In the rows, 128 means zero.
Here are made-up objects, facts about them, and rows of numbers that follow some of those facts. Name the object behind each unnamed row.

Facts:
q_472: Δ d; γ q_360
q_765: Ω q_741; Δ e; γ q_258
q_607: σ q_316; Δ a; γ q_278
q_73: Δ g; γ q_870
q_618: σ q_975,q_668; Ω q_944; Δ f; γ q_344
q_14: σ q_552,q_282,q_876; Δ d
q_883: Ω q_879; Δ f; γ q_881
q_315: Δ a; γ q_754
q_975: σ q_667,q_371; Δ b
q_409: Ω q_662; Δ b; γ q_714
q_790: Δ f
q_278: Δ a; γ q_561
q_26: Ω q_928; Δ b
q_833: σ q_316; Ω q_361; Δ b; γ q_741
q_711: Δ c
q_257: Δ a; γ q_901
q_764: Ω q_787; Δ a
q_985: Ω q_540; Δ b; γ q_909
q_87: Ω q_252; Δ e; γ q_679
q_208: σ q_153; Ω q_856; Δ b; γ q_543
q_360: Δ a; γ q_73
q_928: σ q_697; Ω q_699; Δ g
q_316: Δ b; γ q_166
q_518: Ω q_480; Δ e; γ q_156
q_287: σ q_552,q_790; Ω q_128; Δ b
q_301: σ q_316,q_699; Δ a
q_458: σ q_585; Δ b
q_595: σ q_316,q_655; Δ a
q_693: σ q_739,q_152,q_655; Δ d
q_432: σ q_709; Δ b
q_565: σ q_258; Ω q_793; Δ c
q_276: σ q_882,q_332,q_556; Δ g; γ q_577
q_494: Ω q_409; Δ f
q_771: σ q_26; Δ a
q_668: Ω q_180; Δ b; γ q_697
q_397: Δ a
q_736: σ q_386,q_328; Δ g
q_588: σ q_570; Δ d
q_101: σ q_278,q_570,q_595; Δ f
q_755: σ q_790,q_731; Ω q_731; Δ c
q_155: Ω q_619; Δ c; γ q_180
q_235: σ q_501,q_397,q_928; Δ b
q_302: σ q_635; Δ e
q_129: Δ g
q_778: σ q_552,q_397; Ω q_790; Δ f
q_133: Δ b
q_933: Δ a; γ q_472
q_158: Δ e; γ q_390
q_804: Δ b
q_585: Δ f
q_577: Δ a
q_856: σ q_237,q_585; Δ b
q_655: σ q_316; Δ d; γ q_316
q_237: σ q_128; Ω q_872; Δ d
q_258: σ q_790; Δ a; γ q_301
q_699: Ω q_479; Δ a
q_969: σ q_552,q_316; Δ a
q_780: Δ c; γ q_570
q_990: Δ e; γ q_765
q_561: σ q_570,q_166; Ω q_219; Δ a; γ q_130
q_283: σ q_975,q_316; Ω q_565; Δ c; γ q_607
q_130: Δ a; γ q_693
q_879: Ω q_472; Δ a; γ q_655
q_983: σ q_296; Ω q_563; Δ a
q_700: σ q_287,q_281; Ω q_901; Δ d
q_944: Ω q_155; Δ b; γ q_689
q_570: Δ c
q_231: Δ c; γ q_646
q_762: Ω q_679; Δ c; γ q_618
q_219: σ q_881,q_371; Ω q_627; Δ a
q_296: Ω q_129; Δ a
q_984: σ q_736,q_316; Δ a; γ q_269
q_741: σ q_595; Ω q_762; Δ d
q_344: Δ b
q_614: Ω q_647; Δ a
q_480: σ q_316; Δ b
q_222: σ q_316; Δ f; γ q_985
q_647: Ω q_577; Δ b
q_662: σ q_647; Δ b
q_25: Ω q_764; Δ a; γ q_944
q_960: Δ d; γ q_556
q_667: σ q_278,q_301; Ω q_561; Δ a
q_564: Δ d; γ q_990
q_901: σ q_570; Ω q_287; Δ e; γ q_386
q_731: Ω q_870; Δ a
q_390: σ q_561,q_166; Ω q_237; Δ f
q_195: Ω q_883; Δ d
q_459: σ q_132,q_301; Δ b
q_395: σ q_360,q_570,q_130,q_556; Δ a
q_744: σ q_790,q_296,q_328; Δ g
q_787: σ q_790; Ω q_881; Δ d
q_727: σ q_316; Ω q_552; Δ b; γ q_984
q_627: σ q_778; Ω q_281; Δ e
q_55: σ q_673; Δ d
q_407: σ q_552; Ω q_791; Δ e
q_46: σ q_655; Δ c
q_332: Ω q_494; Δ b
q_269: Δ a; γ q_739
q_540: Ω q_668; Δ c
q_501: σ q_316,q_371; Δ a; γ q_740
q_882: Δ d
q_673: Δ e; γ q_933
q_393: σ q_552; Δ d
q_460: Δ a; γ q_257
q_180: Ω q_454; Δ d; γ q_283
q_895: σ q_588; Δ b
q_481: σ q_585; Ω q_152; Δ g; γ q_882
q_454: Ω q_983; Δ c
q_152: Ω q_698; Δ c
q_563: Δ g
q_485: σ q_585,q_360; Δ d; γ q_939
q_12: Ω q_985; Δ b
q_298: σ q_407,q_336; Ω q_903; Δ a
q_739: σ q_328,q_222; Δ d; γ q_762
q_791: σ q_332; Ω q_765; Δ d
q_697: σ q_585; Δ d; γ q_518
q_635: Δ b; γ q_485
q_252: Ω q_863; Δ b
q_328: σ q_570,q_371; Δ d; γ q_863
q_827: σ q_791; Δ a; γ q_397
q_714: σ q_709; Δ b; γ q_195
q_361: Ω q_542; Δ a
q_903: Ω q_89; Δ d
q_951: σ q_278; Δ b
q_872: σ q_166; Ω q_711; Δ a
q_876: Ω q_332; Δ d
q_909: σ q_481; Ω q_25; Δ c; γ q_635
q_646: Δ a; γ q_960
q_370: σ q_130; Δ b
q_880: σ q_89; Δ a
q_336: Δ c; γ q_208
q_661: Δ f
q_698: Δ a; γ q_833
q_89: Ω q_939; Δ c
q_128: σ q_561; Ω q_778; Δ a; γ q_992
q_281: Ω q_792; Δ a
q_692: σ q_166; Δ g; γ q_614
q_797: σ q_790,q_744; Δ e
q_322: σ q_731; Δ d
q_156: Δ b; γ q_423
q_863: σ q_407,q_283; Ω q_497; Δ b; γ q_439
q_132: σ q_833; Δ d
q_843: σ q_328,q_166; Δ b
q_792: Ω q_673; Δ a; γ q_12
q_3: Δ a
q_619: σ q_316,q_397; Δ c
q_386: σ q_281; Δ a; γ q_501
q_939: σ q_316,q_792; Ω q_709; Δ d; γ q_731
q_414: σ q_552; Δ b; γ q_692
q_371: Δ b
q_574: σ q_371; Δ c
q_602: Δ a; γ q_155
q_437: σ q_152,q_130; Δ a
q_709: σ q_655,q_301; Ω q_195; Δ b
q_679: Ω q_298; Δ b; γ q_315
q_543: σ q_843; Δ a
q_490: Δ c
q_870: Ω q_740; Δ b; γ q_129
q_552: Δ a
q_740: Ω q_133; Δ a; γ q_3
q_542: σ q_397; Ω q_407; Δ a; γ q_564
q_992: Δ c
q_85: Δ a; γ q_128
q_793: Ω q_328; Δ c
q_127: σ q_316,q_790,q_296,q_570; Δ c
q_153: σ q_561; Ω q_618; Δ c
q_282: σ q_222; Δ d
q_754: Δ d
q_497: σ q_595; Δ c
q_556: Δ c; γ q_479
q_479: Ω q_804; Δ a
q_166: σ q_552,q_570; Δ a
q_881: Ω q_876; Δ c; γ q_595
q_439: Δ e; γ q_661
q_689: Δ c; γ q_497
q_905: σ q_673,q_281; Δ e; γ q_490
q_423: Δ e; γ q_87

Named rows:
q_497: [141 115 123 132 121 102 122 146 136 124 134 136 120 124 131 103 137  96
 138 124 112 142 119 142 120 142]
q_595: [142 134 116 140 126 109 136  83 135 134 134 129 155 125 116 122 171 132
 104 138 124 144 126 148 130 154]
q_881: [130 139 132 138 147  97 132 117 124 122 140 133 126 125 136 121 123 152
 135 104 126 132 124  99 129 132]
q_880: [133 127 131 111 124 130 140 105 125 130 107 119 124 131 116 121 158 117
 124 159 128 126 134 125 132 123]
q_409: [141 128 134 118 128 113 133 184 125 103 118 125  82 144 124 123 125 164
 146 141 121 125 123  85 123 104]
q_390: [108 117 120 124 130 119 125 116 144 154 132 137 166 100 143 112 136 122
 115  99 129 131 129 152 111 123]
q_797: [126 117 111 124 136 128 125 156 131 142 137 136 119 126 137 111 117  99
 128  83 123 129 130 129 118 129]
q_727: [138 129  96 135 126 105 129 159 134 134 126 134 118 136 149 106 144 156
 143 117 129 118 132 114 132 153]
q_393: [132 120 116 134 141 135 129 150 133 143 137 136 117 134 137 113  98 124
 122 107 118 125 131 139 124 137]
q_905: [130 123 107 116 139 131 120 152 122 135 132 132  98 139 139 108 107 114
 139  90 131 120 136 114 122 119]
q_939: [126  78 113 138  93 181 103 135 128 128 142 124 143 130 133  72 116  74
 145 114 134 118 122 157 141 173]
q_542: [151 146  55 132  95 162  76  67 140 139 114 112 139 158 125 194 107 115
 152 156 139 125 142 183 123 129]
q_361: [143 150  97 122  86 150  81  24 129 131 109 106 154 141 119 212  97  95
 151 184 136 126 136 183 131 112]
q_14: [135 114 110 131 134 131 128 146 132 149 132 135 108 141 136  98 110 105
 121 109 114 123 128 153 125 143]
q_556: [110 138 146 140 139 143 128 155 129 113 142 134 141 122 130 163 109 155
 114 115 135 132 121 124 122 111]
q_635: [121 134 153 123 122 116 127 129 118 110 122 121 118 121 128 137 121 135
 161 149 128 126 124 114 136 115]
q_129: [129 125 159 121 123 124 134 117 126 124 119 121 131 121 112 108 126 117
 129 169 115 140 122 144 127 114]
q_287: [131 129 117 135 126 112 134 161 139 127 131 136 122 129 139 117 138 140
 135 129 121 128 125 124 125 136]
q_804: [133 125 148 120 120 120 128 151 123 106 118 124 109 129 127 126 133 136
 152 155 124 129 122 111 128 111]
q_460: [136 138 121 119 128 136 138 128 121 125 115 120 118 137 120 136 158 161
 116 146 140 117 137 101 135 120]
q_661: [118 120 156 112 124 108 118  93 121 128 128 121 157 102 127 113 124 118
 143 130 128 139 127 127 121 108]

Rows to name:
No name comes twice in this set of rows, the named rows included.
[118 122 127 124 126 155 138 214 144 125 121 139 122 130 134 140 129 135
 113 132 120 127 121 136 113 112] -> q_856
[135 128 101 132 125 131 127 177 136 126 122 136 110 138 143 120 131 145
 136 119 124 120 129 121 127 136] -> q_414
[127 134 116 118 133 153 141 167 133 132 112 127 123 135 121 141 145 140
 102 137 138 114 139 122 127 114] -> q_827
[135 131 119 138 136 124 117 150 126 113 139 127 118 134 136 128 118 161
 147 110 134 126 129  91 130 127] -> q_336
[134 141 138 151 129 110 121 126 128 113 146 133 142 120 127 144 131 162
 137 118 134 139 119 113 132 137] -> q_371
[112 141 128 128 148 154 138 158 132 136 117 130 142 130 134 146 127 168
 106 136 138 113 134 119 127 113] -> q_481
[121 142 160 134 142 128 139 180 127 104 134 132 127 123 123 150 125 167
 121 129 126 135 118 102 123 101] -> q_332
[130 117 102 127 126 130 126 169 140 142 127 140 117 129 145 106 140 108
 127  99 117 127 129 142 119 141] -> q_127
[121 124 116 118 135 159 138 201 136 139 111 131 121 135 133 128 124 151
 106 145 128 113 135 131 120 113] -> q_276
[120  91 131 122  88 206 124 152 119 105 122 109 143 122 113 100 162 117
 128 138 163 114 132 115 150 147] -> q_879
[141 140  83 141 112 147  60  30 133 136 139 117 145 139 133 206  55  78
 168 114 135 137 132 175 120 126] -> q_407
[146 115 109 130 121 113 124 165 137 131 132 137 100 135 136  99 138 109
 130 108 114 132 123 125 119 142] -> q_619
[139 122  98 137  94 143  76  35 134 142 137 122 141 138 130 166  74  62
 163 133 119 130 124 204 124 150] -> q_741
[117 145 138 137 148 163 144 153 135 123 131 131 164 123 113 171 147 160
  81 129 141 134 129 124 123 115] -> q_360
[121 128 109 122 136 162 150 169 146 147 112 137 141 130 125 134 157 128
  81 135 127 122 133 156 116 123] -> q_395

The same objects again, as new rows of numbers:
Named rows:
q_990: [ 99 113 150 132 150 115 120 127 162 161 128 113 118 153 123 109 114  97
 125 143 119 141 134 137 130 134 147 143 142 124]
q_697: [ 61 117 107 150 130 105 110 109 181  91 121 161 139 162 107 194 114 155
 130 147 134 143  86  78 141 126  95 105 156 108]
q_543: [113 118 139 128 108  97 122 112 119 110 127 160 131 114 130 101 151 145
 131 119 134 139 142 128 132 138 139 101 110 128]
q_856: [169 152  98  80 123 104 139 108 122  91 112 151 144  98 108 160 119 142
 127 115 148 144  96 121 128 147 165 134 140  67]
q_409: [151 155 114 124 158 145 135 138 125 143 123  93 131 150  95 164 110 118
 116 145 146 119 107 145 128 129 123 156 133 140]
q_883: [141 158  99 146 150 135 140 128 127 172 127 129 120 159 120  66 121 106
 145 132 117 128 118 147 138 137 151 194 151 100]
q_542: [164 158 141 154 118 129 123 143 120 121 128 141 120 152 130  73 148 144
 119 122  95 124 139 117 124 122 162 123 123  99]
q_792: [155 146 110 153 121 176 130 154 114 175 135 137 128 142 144 100 139 115
 142 138 140 112 126 116 138 101 100 117 110 160]
q_132: [158 130 132 133 127 167 123 140 124 140 136 121 123 100 145 101 146 131
 138 119 147 128 143 133 126 121 111 109 112 115]
q_252: [132 116 114 126 149 123 132 127 131 114 130  96 125 146 103 157 111 131
 118 141 142 117 132 148 126 134 117 141 138 154]
q_619: [157 160 112  94 137 172 147 131 104 160 131 146 140 134 104 154 164 140
 157 138 167 130 102 163 142 140 126 106 102  88]
q_540: [109 128 128 131 144 127 132 124 122 114 131 106 125 145 121 127 114 129
 122 135 133 122 122 157 125 138 112 147 142 152]
q_556: [112 151  89 124 102  96 131 120 129 104 113 142 137  93 142 222 109 149
 138 143 128 129 107  75 125 118 102 145 149 137]
q_361: [ 99 112 150 156 149 121 124 129 142 136 133 111 120 153 134  74 116 111
 123 130  93 122 139 139 129 134 139 129 142 164]
q_602: [168 191 179 162 110  95 129 141 126 169 133 167 121 140 125  81 106  97
 136 119 119 122 143 153 121 144 179 129 119 188]
q_386: [132 122 131 145 121 117 127 125 122 144 132 133 127 127 147  89 133 118
 136 127 121 135 132 117 131 132 128 119 121 145]
q_129: [106  97 101  94 153 137 143 110 107 162 131 108 144 129 108 159 121  96
 124 129 167 130 112 153 142 142 107 120 109 192]
q_689: [123 115 123 132 134 135 135 123 127 125 133 106 128 142 126 132 111 120
 126 136 134 128 122 157 125 136 116 148 138 138]
q_565: [155 130 113 112 103 135 129 119 139  96 125 138 129  95 130  64 123 147
 130 102 118 132 137 131 118 135 133 138 153  66]
q_804: [144 115 107  84 150 168 138 121 117 160 128 101 142 136 107 178 117  92
 127 142 158 134  98 155 137 140 116 149 116 148]
q_870: [ 99 132 110 147 150  97 135 129 115 105 118  95 112 157 100 164 111 142
 137 146 150 127 141 154 131 131 112 129 131 154]

Rows to name:
No name comes twice in this set of rows, the named rows included.
[170 139 185 147  79 121 125 160 119  92 136 162 113  72 168  89 108 160
 117  97  97 104 159 151 108 133 132 113 120 118] -> q_283
[107 123  99 155 118 129 128 133 120 179 131 136 126 121 147 156 124 107
 139 141 138 126 123  93 137 111  96 115 121 183] -> q_281
[ 23 100 160 157 154 107 110 103 197 162 124  88 121 155 129  97 130 117
 116 149  82 120 142  99 130  89 131 139 152  75] -> q_87
[ 86 129 166  80 139 168 153 186  98  93 137 158 118  71 139  97 167 142
 110 105 132 138 136 148 113 143 176 113  99 151] -> q_693
[116 127  90 127  83  96 129 115 125 108 120 154 133  58 173 240 115 159
 148 131 147 123 133  68 129 100  86 118 144 154] -> q_570
[ 80 136 121 160 158  89 132 127 123 145 123 116 112 157 104  66 118 106
 149 147 133 132 140 139 138 141 130 111 124 161] -> q_740
[ 93 137  87 143 109  97 136 114 133 145 116 162 132 111 162 206 108 136
 136 139 104 140 110  73 133 111  96 167 150 161] -> q_585
[104  99 100 139 154 162 115 105 170 114 126  96 140 163  95 152 119 133
 125 146 153 129  99 139 143 111  97 124 157 114] -> q_156
[ 56 104 148 160 153 116 111 110 206  95 127 115 112 168 110  62 108 145
 124 146  86 141 139  97 144 108 100 127 157  94] -> q_518
[ 74 154 101  90 123 116 152 182 113 119 131 162 117  61 162 171 121 127
 117 120  84 141 121  53 113 139 118 157 131 179] -> q_130
[155 142 173 117 105 152 146 176 104 135 134 167 116  94 149  61 145 130
 128 103 132 126 150 154 119 143 159 107 101 167] -> q_607
[ 50 100 119 151 153 112 112 110 189 171 124  91 128 164 116  86 130 100
 129 142 121 133 125 102 142 109 109 148 150  83] -> q_423
[159 166  98 139 121 146 134 137 125 130 125 130 132 128 143 172 117 146
 131 137 132 118 118 122 126 105  97 152 138 109] -> q_336
[157 128  92 101  94 163 140 116 110 182 135 169 143  76 172 213 128  94
 152 121 162 137 102  67 141 113  99 168 126 164] -> q_790
[ 66 100 104 152 152 102 117 106 166 185 120  93 134 139 135  47 162  91
 139 146  95 125 131 108 135  97 162 166 152  79] -> q_315

The same objects again, as new rows of numbers:
Some rows with their names:
q_407: [170 123 130 125 147 158 120 118 121 125 122 130 114 119 132 124 154 144
 154 129 119 155 110 170 109 116 149 144 120 119 142 112 118 124]
q_208: [157 139 122 129 116 119 127 161 124 126 118 122 138 140 118 128 113 124
 117 127 124 121 132 128 113 141 123 132 122 122 122 118 132 128]
q_414: [149 131 121 131 123 130 124 161 128 129 123 121 136 140 121 130 127 121
 126 127 122 118 122 126 114 151 123 144 124 137 132 119 141 124]
q_662: [112 122 124 130 123 110 125 119 126 131 124 128 121 144 119 126 113 131
 118 143 136 122 166 120 156 118 128 130 125 123 128 125 120 126]
q_370: [146 125 122 130 124 113 124 116 123 128 121 139 149 141 119 135 115 130
 118 125 125 121 140 137 114 129 124 127 127 120 119 118 116 129]
q_14: [122 121 129 128 123 136 125 118 128 137 137 122 119 153 139 146 157 121
 129 128 133 120 129 128 109 144 123 120 129 138 125 116 119 127]
q_699: [111 121 147 129 151 146 127 118 128 126 156 135 125 115 130 123 123 125
 152 128 122 135 113 121 116 123 124 134 130 121 122 119 118 122]
q_618: [118 129 125 129 121 122 125 141 150 126 125 121 114 130 144 126 136 120
 141 127 118 120 122 118 116 158 124 137 125 135 127 120 142 121]
q_46: [129 122 139 127 138 137 124 119 125 142 149 129 143 150 120 133 137 122
 133 128 122 120 129 129 113 132 126 146 122 149 131 115 121 125]
q_765: [165 152 123 127 140 112 121 120 123 124 119 118 113 121 124 119 177 123
 119 141 122 151 115 161 126 116 156 134 121 120 143 113 139 123]
q_570: [133 121 125 125 153 164 133 144 122 122 131 158 191 112 120 125 108 157
 122 125 118 163 112 147 115 117 123 116 128 122 116 118 115 135]
q_130: [143 130 125 128 128 150 140 158 126 121 121 146 144 111 124 124 112 137
 122 125 123 167 114 132 129 140 126 115 133 122 119 124 134 127]
q_322: [119 118 127 128 120 127 127 112 127 124 124 124 116 138 136 131 143 122
 122 127 134 122 132 131 112 121 125 113 128 127 124 116 120 132]
q_269: [113 132 125 124 123 112 134 131 134 126 119 122 113 114 131 122 125 118
 125 128 133 124 133 121 138 117 131 119 122 122 123 138 131 125]
q_409: [121 124 121 128 122 115 130 137 140 126 124 121 120 126 119 122 110 127
 119 135 126 120 147 120 157 114 124 133 123 123 143 141 139 126]
q_909: [163 134 123 149 117 115 136 127 145 124 120 121 165 115 116 135 109 121
 124 138 151 120 151 121 126 120 126 141 122 126 140 119 137 146]
q_693: [131 118 135 128 122 141 125 118 125 138 137 123 120 156 139 147 158 122
 127 127 134 125 126 131 114 148 125 115 135 138 127 116 118 126]
q_152: [128 117 125 126 143 146 124 117 128 123 136 146 166 117 117 126 114 142
 121 127 121 141 112 134 119 120 122 128 125 128 124 122 119 126]
q_635: [150 147 121 140 119 113 127 117 134 121 122 117 136 111 119 122 112 138
 146 134 130 123 142 119 168 114 131 159 124 118 158 138 142 128]
q_762: [150 183 134 126 166 112 125 118 124 124 122 120 118 135 117 121 187 122
 114 144 123 152 112 168 157 118 152 130 120 120 123 118 126 150]
q_661: [112 123 119 126 123 113 125 118 126 125 123 125 116 117 142 119 111 122
 129 136 128 123 142 128 144 118 132 118 139 123 121 119 117 120]

Rows to name:
No name comes twice in this set of rows, the named rows included.
[139 121 146 128 149 164 129 157 141 122 123 144 129 116 123 124 112 131
 121 125 120 173 111 120 143 157 125 115 137 121 142 140 157 120] -> q_278
[142 121 128 127 119 130 126 119 124 124 122 145 166 133 119 135 111 135
 119 127 122 122 128 137 115 117 125 116 123 124 116 116 117 145] -> q_153
[144 138 119 127 118 130 144 163 132 124 124 133 138 118 131 126 110 120
 123 125 136 124 113 124 113 150 123 115 123 117 116 118 126 131] -> q_128
[115 125 150 128 135 144 127 155 144 126 130 120 118 111 123 123 123 123
 143 124 122 130 116 119 120 138 124 135 122 122 134 132 142 120] -> q_792
[115 122 156 128 131 160 127 155 143 125 137 122 118 113 123 125 140 125
 132 126 120 149 115 124 116 122 125 124 122 137 149 128 135 123] -> q_655
[159 121 125 128 123 136 125 118 116 126 119 141 109 118 149 121 136 146
 164 131 122 136 127 159 110 115 163 147 122 124 143 110 123 125] -> q_361
[129 131 129 128 122 132 131 151 134 125 125 119 116 115 131 125 126 121
 142 127 125 119 112 119 114 138 127 128 125 123 120 119 136 122] -> q_258
[158 121 121 128 121 150 139 164 132 122 122 149 142 116 129 128 111 125
 118 128 139 142 113 123 117 172 126 112 139 119 121 119 140 126] -> q_561
[130 126 131 131 123 161 136 159 141 123 124 121 133 116 125 132 131 124
 124 122 119 139 111 128 112 135 124 112 122 123 131 121 124 126] -> q_328
[126 136 127 134 131 146 130 154 136 123 132 120 123 116 132 126 118 122
 154 127 119 126 113 125 115 146 126 140 126 121 136 118 139 119] -> q_222
[118 132 119 126 130 133 139 121 120 120 122 155 152 110 133 125 109 141
 119 127 119 159 115 141 122 117 126 112 146 119 114 116 115 121] -> q_585
[140 179 121 127 120 133 134 115 121 125 120 123 112 117 164 123 167 137
 134 119 119 123 149 133 115 111 132 132 154 166 130 246 144 156] -> q_472

